Here is a tiny trained network, its code and every weight. The questions are about switching its units off for an input and a target symbol, where a switched-off unit gives its printed mean instead of its output.

import numpy as np


def w(rows, s, z=0):
    codes = np.array(rows[::2]) - 128.0
    scale = np.full(codes.shape[1], s)
    scale[-1] = z or s
    return codes * scale


def f(y):
    return np.maximum(y, 0)


def softmax(a):
    e = np.exp(a - a.max(-1, keepdims=True))
    return e / e.sum(-1, keepdims=True)


def log_softmax(a):
    a = a - a.max(-1, keepdims=True)
    return a - np.log(np.exp(a).sum(-1, keepdims=True))


def net(x, mask):
    ids = ['αβγδεηλμτφψ'.index(c) for c in x.split()]
    T = len(ids)
    res = E[ids] + P[:T]
    u = 0
    for l in range(2):
        q, k, v = (res @ M[l].T for M in (Q, K, V))
        z = softmax(np.where(np.tri(T) > 0, q @ k.T / 2**0.5, -1e9)) @ v
        res = res + np.where(mask[u], z, O[l][:, -1]) @ O[l][:, :-1]
        u += 1
        y = f(res @ A[l][:, :-1].T + A[l][:, -1])
        res = res + np.where(mask[u : u + 8], y, B[l][:, -1]) @ B[l][:, :-1]
        u += 8
    return log_softmax(res[-1] @ U[:, :-1].T + U[:, -1])


Q, K, V, O, A, B = {}, {}, {}, {}, {}, {}
E = w([
[31,49,109,151,103,139,112],'α',
[161,169,59,104,123,26,11],'β',
[128,84,156,102,27,201,98],'γ',
[108,96,30,117,153,157,98],'δ',
[178,36,119,187,214,128,103],'ε',
[134,110,126,171,81,61,51],'η',
[48,20,115,86,138,211,60],'λ',
[112,78,63,129,61,67,110],'μ',
[162,167,40,57,147,90,67],'τ',
[60,61,2,115,142,99,31],'φ',
[36,151,103,227,160,104,123],'ψ',
],0.014)
P = w([
[210,111,254,207,171,220,238],'0',
[43,87,173,169,117,85,62],'1',
[46,74,158,180,123,87,73],'2',
[45,52,155,183,121,74,73],'3',
[51,88,155,188,121,83,80],'4',
[57,80,140,187,137,67,77],'5',
[47,80,133,188,137,55,85],'6',
[56,82,148,186,123,46,87],'7',
[43,75,142,183,140,58,90],'8',
],0.0063)
Q[0] = w([
[136,197,135,110,153,116,255],'L0H1',
[114,94,91,177,78,131,57],'L0H1',
],0.014)
K[0] = w([
[60,208,34,33,47,114,34],'L0H1',
[223,64,153,89,230,141,254],'L0H1',
],0.009)
V[0] = w([
[111,133,118,133,80,65,94],'L0H1',
[19,92,169,207,99,172,251],'L0H1',
],0.012)
O[0] = w([
[154,101,70,214,21,145,75,98],'L0H1',
[81,154,149,135,104,2,214,254],'L0H1',
],0.0099,0.0043)
A[0] = w([
[181,197,115,149,116,134,225,124],'L0N1',
[110,42,251,51,28,143,77,123],'L0N2',
[191,209,157,89,55,150,177,118],'L0N3',
[240,250,62,85,93,132,221,9],'L0N4',
[23,129,156,147,127,70,113,136],'L0N5',
[120,180,254,159,127,155,121,159],'L0N6',
[55,74,95,159,152,162,146,217],'L0N7',
[186,166,177,90,80,140,152,83],'L0N8',
],0.0085,0.013)
B[0] = w([
[198,97,71,83,63,144,131,138],'L0N1',
[99,163,57,150,190,102,119,178],'L0N2',
[108,104,116,148,29,48,217,130],'L0N3',
[107,188,16,67,187,34,57,128],'L0N4',
[159,189,40,150,172,207,138,251],'L0N5',
[200,116,122,135,172,53,95,152],'L0N6',
[170,186,116,89,96,44,71,240],'L0N7',
[130,76,154,160,2,195,191,129],'L0N8',
],0.0094,0.015)
Q[1] = w([
[180,245,6,159,162,40,61],'L1H1',
[54,52,182,134,69,223,165],'L1H1',
],0.013)
K[1] = w([
[179,41,247,174,171,122,142],'L1H1',
[82,190,54,117,49,142,113],'L1H1',
],0.014)
V[1] = w([
[59,153,101,71,202,158,66],'L1H1',
[82,123,143,1,66,48,192],'L1H1',
],0.0091)
O[1] = w([
[204,138,3,69,117,103,128,1],'L1H1',
[144,54,45,249,191,196,55,75],'L1H1',
],0.015,0.0063)
A[1] = w([
[206,45,74,186,203,205,130,92],'L1N1',
[162,130,133,63,54,75,241,114],'L1N2',
[36,130,131,144,196,190,169,48],'L1N3',
[120,130,103,82,189,165,46,132],'L1N4',
[50,138,190,76,60,177,237,70],'L1N5',
[158,49,91,86,81,254,146,5],'L1N6',
[189,208,107,63,153,121,122,56],'L1N7',
[95,166,66,79,118,102,201,168],'L1N8',
],0.0095,0.011)
B[1] = w([
[64,124,152,2,97,131,118,223],'L1N1',
[96,164,82,158,176,228,76,253],'L1N2',
[185,69,113,131,102,78,202,197],'L1N3',
[179,76,164,101,90,138,131,175],'L1N4',
[136,102,122,104,49,51,124,182],'L1N5',
[220,166,86,147,144,99,161,128],'L1N6',
[123,96,165,156,89,127,236,238],'L1N7',
[178,67,231,161,131,165,129,247],'L1N8',
],0.009,0.021)
U = w([
[51,183,31,72,83,99,218,121],'α',
[109,144,112,82,50,88,162,4],'β',
[101,94,157,94,128,93,146,22],'γ',
[120,149,87,52,106,134,78,143],'δ',
[146,151,190,58,201,79,118,71],'ε',
[123,187,165,84,99,40,92,192],'η',
[189,109,126,52,90,14,186,16],'λ',
[149,108,126,198,111,185,1,254],'μ',
[158,133,166,104,183,170,109,119],'τ',
[234,81,96,154,41,89,62,161],'φ',
[147,143,148,135,148,54,195,121],'ψ',
],0.0066,0.008)

Each question gives the input, a string of symbols that net reads in full, and the target symbol t.
The units are the heads (2 rows each of Q, K, V and O) and the neurons (one row each of A and B). Each row of codes is followed by its name. A weight is (code - 128) times the scale printed after its matrix; where a second scale follows, it is the last column's (O, A, B and U).
mask holds one flag per unit, layer by layer, with each layer's heads first. A switched-off unit (its flag False) gives its mean, the last column of its rows in O or B, instead of its output. The means were averaged over made-up inputs and are rounded, as every weight is.
A unit's drop is (log p(t) with every unit on - log p(t) with that unit switched off) / (log p(t) with every unit on - log p(t) with every unit switched off).
The circuit of an input: a set's keep is (log p(t) with only the set's units on - log p(t) with every unit switched off) / (log p(t) with every unit on - log p(t) with every unit switched off). Starting from the 12 units with the biggest drops (on a tie, the unit counted first), units are removed one at a time, each time the one whose removal leaves the highest keep (on an exact tie, the one counted first), for as long as the keep stays at least 0.8.
circuit, biggest first: the units of the circuit, biggest drop first
unit that matters most: the unit with the biggest drop
top k neurons: the k neurons with the biggest drops, biggest first
k most important neurons of layer l: the k neurons of layer l with the biggest drops, biggest first
input δ γ η δ γ β μ, target δ: unit that matters most => L0N5
input φ η λ, target φ: top 3 neurons => [L0N5; L0N2; L1N2]
input β η τ φ φ, target β: top 3 neurons => [L1N2; L1N7; L1N5]
input λ γ μ ψ, target λ: 2 most important neurons of layer 1 => [L1N2; L1N1]
input ψ γ η ψ, target ψ: top 2 neurons => [L0N2; L0N5]
input μ γ η μ, target μ: top 2 neurons => [L0N5; L1N7]
input λ γ τ α γ ψ τ, target λ: circuit, biggest first => [L1H1; L0H1; L1N2; L1N1]
input μ τ η φ η φ α τ γ, target μ: top 3 neurons => [L0N5; L1N7; L1N5]
input μ ψ η, target μ: circuit, biggest first => [L1H1; L0N5]
input λ η α δ φ, target λ: top 3 neurons => [L1N2; L1N1; L0N5]
input α γ τ, target α: circuit, biggest first => [L0H1; L0N5]
input δ ψ ψ, target δ: top 2 neurons => [L0N5; L1N1]
input δ ψ α μ γ φ, target δ: circuit, biggest first => [L0N5; L1H1; L1N1; L0H1]
input γ τ γ μ, target γ: unit that matters most => L1N1
input λ γ μ τ η τ η, target λ: circuit, biggest first => [L1H1; L1N2; L0H1; L1N1]
input γ η γ γ α η δ φ, target γ: top 4 neurons => [L1N1; L0N5; L1N3; L0N3]
input γ τ γ τ η γ, target γ: 2 most important neurons of layer 0 => [L0N5; L0N3]
input ψ η τ η δ, target ψ: 2 most important neurons of layer 1 => [L1N2; L1N1]
input γ ψ λ λ α τ τ, target γ: top 3 neurons => [L1N1; L1N3; L0N3]
input τ μ γ τ λ, target τ: 2 most important neurons of layer 0 => [L0N2; L0N7]
input β γ λ η η, target β: 2 most important neurons of layer 1 => [L1N2; L1N5]
